Below are the code and all the weights of a small trained network. Each question names an input and a class and asks about switching units off, where a switched-off unit gives its printed mean instead of its output.

import numpy as np


def w(rows, s, z=0):
    codes = np.array(rows[::2]) - 128.0
    scale = np.full(codes.shape[1], s)
    scale[-1] = z or s
    return codes * scale


def norm(h):
    return h / np.sqrt((h * h).mean(-1, keepdims=True) + 1e-5)


def f(y):
    return y / 2 * (1 + np.tanh(0.7978845608 * (y + 0.044715 * y**3)))


def log_softmax(a):
    a = a - a.max(-1, keepdims=True)
    return a - np.log(np.exp(a).sum(-1, keepdims=True))


def net(x, mask):
    res = np.array(x, float).reshape(1, 7) / 4 @ E
    u = 0
    for l in range(2):
        y = f(norm(res) @ A[l][:, :-1].T + A[l][:, -1])
        res = res + np.where(mask[u : u + 11], y, B[l][:, -1]) @ B[l][:, :-1]
        u += 11
    return log_softmax(norm(res)[-1] @ U[:, :-1].T + U[:, -1])


A, B = {}, {}
E = w([
[94,138,59,135,29,87,80,230,88,99],'x0',
[104,53,127,5,117,170,182,180,126,186],'x1',
[131,129,132,128,124,121,131,128,128,129],'x2',
[128,115,127,131,130,123,127,127,129,128],'x3',
[127,125,131,131,121,136,128,127,127,129],'x4',
[129,125,124,128,133,125,130,131,125,126],'x5',
[46,134,123,147,133,133,192,135,171,86],'x6',
],0.019)
A[0] = w([
[200,118,122,120,148,138,67,131,75,187,190],'L0N0',
[131,83,177,41,202,180,215,87,149,229,113],'L0N1',
[108,143,113,158,97,125,75,157,114,108,125],'L0N2',
[130,111,135,101,162,114,147,149,134,132,8],'L0N3',
[89,62,129,2,85,169,165,190,125,184,56],'L0N4',
[193,135,109,159,115,118,72,172,123,142,47],'L0N5',
[156,162,179,154,198,184,154,31,164,143,174],'L0N6',
[130,130,116,144,115,134,82,135,98,142,45],'L0N7',
[168,114,194,151,195,131,152,30,157,129,172],'L0N8',
[150,110,169,82,170,167,163,113,142,176,99],'L0N9',
[211,142,149,96,119,128,45,120,82,192,204],'L0N10',
],0.012)
B[0] = w([
[189,142,100,116,76,107,61,119,127,163,210],'L0N0',
[162,153,176,85,31,92,118,39,132,5,241],'L0N1',
[132,142,182,158,150,130,113,98,157,94,172],'L0N2',
[123,74,208,133,67,173,127,167,82,108,123],'L0N3',
[119,117,98,172,249,160,166,165,121,234,224],'L0N4',
[78,150,173,124,121,239,155,118,38,125,147],'L0N5',
[126,116,89,156,178,153,148,202,98,195,250],'L0N6',
[130,153,156,130,164,152,157,115,95,129,128],'L0N7',
[104,113,97,134,168,144,165,183,111,205,242],'L0N8',
[156,96,54,121,102,76,96,107,245,87,179],'L0N9',
[201,76,119,98,125,90,30,119,81,139,229],'L0N10',
],0.012,0.015)
A[1] = w([
[170,92,93,80,161,137,144,194,108,220,81],'L1N0',
[144,129,139,119,105,86,159,72,104,48,232],'L1N1',
[67,103,120,122,159,149,250,176,153,135,190],'L1N2',
[18,166,122,180,151,143,215,169,185,90,236],'L1N3',
[99,85,115,48,77,102,117,193,133,167,107],'L1N4',
[150,136,89,172,139,98,87,174,91,193,62],'L1N5',
[93,114,94,126,159,115,212,132,161,128,117],'L1N6',
[59,139,159,110,122,135,213,80,205,34,11],'L1N7',
[190,158,157,147,79,103,47,109,90,102,71],'L1N8',
[168,106,179,64,91,123,134,59,160,40,154],'L1N9',
[80,147,126,139,147,138,189,197,144,153,2],'L1N10',
],0.015,0.0069)
B[1] = w([
[189,53,116,146,125,69,133,225,162,154,240],'L1N0',
[123,116,127,117,53,139,58,157,128,93,172],'L1N1',
[74,212,139,137,171,200,144,14,77,95,231],'L1N2',
[97,130,21,158,63,8,90,123,237,124,248],'L1N3',
[110,164,113,197,224,145,213,116,141,189,168],'L1N4',
[159,125,204,96,151,192,202,175,108,139,217],'L1N5',
[84,193,169,118,122,198,128,84,101,138,191],'L1N6',
[177,105,250,118,127,182,103,237,9,86,175],'L1N7',
[48,130,176,93,133,165,173,112,133,63,196],'L1N8',
[134,113,131,75,78,67,79,76,143,51,174],'L1N9',
[77,144,93,193,140,129,171,13,170,186,172],'L1N10',
],0.015,0.018)
U = w([
[232,40,173,105,241,199,194,254,71,252,112],'0',
[100,165,254,65,100,244,100,49,24,2,246],'1',
[21,208,28,229,209,145,214,36,205,206,163],'2',
[66,133,60,188,32,18,40,212,228,38,65],'3',
[216,39,42,36,64,7,74,15,248,81,3],'4',
],0.02,0.0051)

Each question gives the input, the list of numbers given to net, and the class t.
The units are the neurons (one row each of A and B). Each row of codes is followed by its name. A weight is (code - 128) times the scale printed after its matrix; where a second scale follows, it is the last column's (A, B and U).
mask holds one flag per neuron, layer by layer. A switched-off neuron (its flag False) gives its mean, the last column of its row in B, instead of its output. The means were averaged over made-up inputs and are rounded, as every weight is.
A unit's drop is (log p(t) with every unit on - log p(t) with that unit switched off) / (log p(t) with every unit on - log p(t) with every unit switched off).
The circuit of an input: a set's keep is (log p(t) with only the set's units on - log p(t) with every unit switched off) / (log p(t) with every unit on - log p(t) with every unit switched off). Starting from the 12 units with the biggest drops (on a tie, the unit counted first), units are removed one at a time, each time the one whose removal leaves the highest keep (on an exact tie, the one counted first), for as long as the keep stays at least 0.8.
circuit, biggest first: the units of the circuit, biggest drop first
unit that matters most: the unit with the biggest drop
top k neurons: the k neurons with the biggest drops, biggest first
k most important neurons of layer l: the k neurons of layer l with the biggest drops, biggest first
drop when u is switched off: that unit's drop, to one decimal
input [1,-8,4,-1,-8,6,5], class 3: 3 most important neurons of layer 0 : [L0N4; L0N8; L0N6]
input [-2,3,2,-5,-1,7,0], class 4: circuit, biggest first : [L0N1]
input [1,-6,2,6,6,6,8], class 3: top 3 neurons : [L0N4; L1N3; L0N8]
input [0,4,0,5,-8,7,3], class 1: 3 most important neurons of layer 0 : [L0N1; L0N6; L0N8]
input [1,-2,4,-3,6,-1,4], class 3: circuit, biggest first : [L1N3; L0N10]
input [-1,8,-2,-7,3,2,6], class 1: top 4 neurons : [L0N1; L0N6; L0N8; L1N7]
input [0,5,-3,8,0,1,-8], class 4: top 2 neurons : [L0N1; L0N6]
input [0,7,-7,3,-1,-4,-1], class 4: top 3 neurons : [L0N1; L0N6; L0N8]
input [1,-7,2,0,0,2,8], class 3: top 4 neurons : [L0N4; L1N3; L0N8; L0N6]
input [-4,1,0,-3,-4,-1,5], class 1: top 3 neurons : [L0N1; L0N4; L1N7]
input [-4,1,-7,2,0,-5,5], class 1: top 2 neurons : [L0N1; L0N4]
input [0,7,4,-8,6,0,-3], class 4: top 2 neurons : [L0N1; L0N6]
input [1,-5,-3,1,4,-6,-6], class 1: top 2 neurons : [L0N4; L1N8]
input [5,6,0,-4,2,-2,2], class 2: unit that matters most : L0N10
input [5,1,3,-2,-8,5,-7], class 0: top 2 neurons : [L0N1; L1N2]
input [0,-3,4,-1,6,0,-5], class 0: top 2 neurons : [L0N1; L1N2]
input [6,1,-4,-2,2,5,4], class 2: drop when L0N1 is switched off : 2.1
input [1,8,-6,7,1,-5,5], class 2: drop when L0N4 is switched off : 6.5
input [-8,6,2,8,-8,0,-2], class 4: drop when L0N1 is switched off : 1.8
input [3,-7,4,-2,-4,2,-1], class 1: unit that matters most : L1N3
input [-5,4,-7,5,-3,-5,-8], class 4: drop when L0N1 is switched off : 1.1
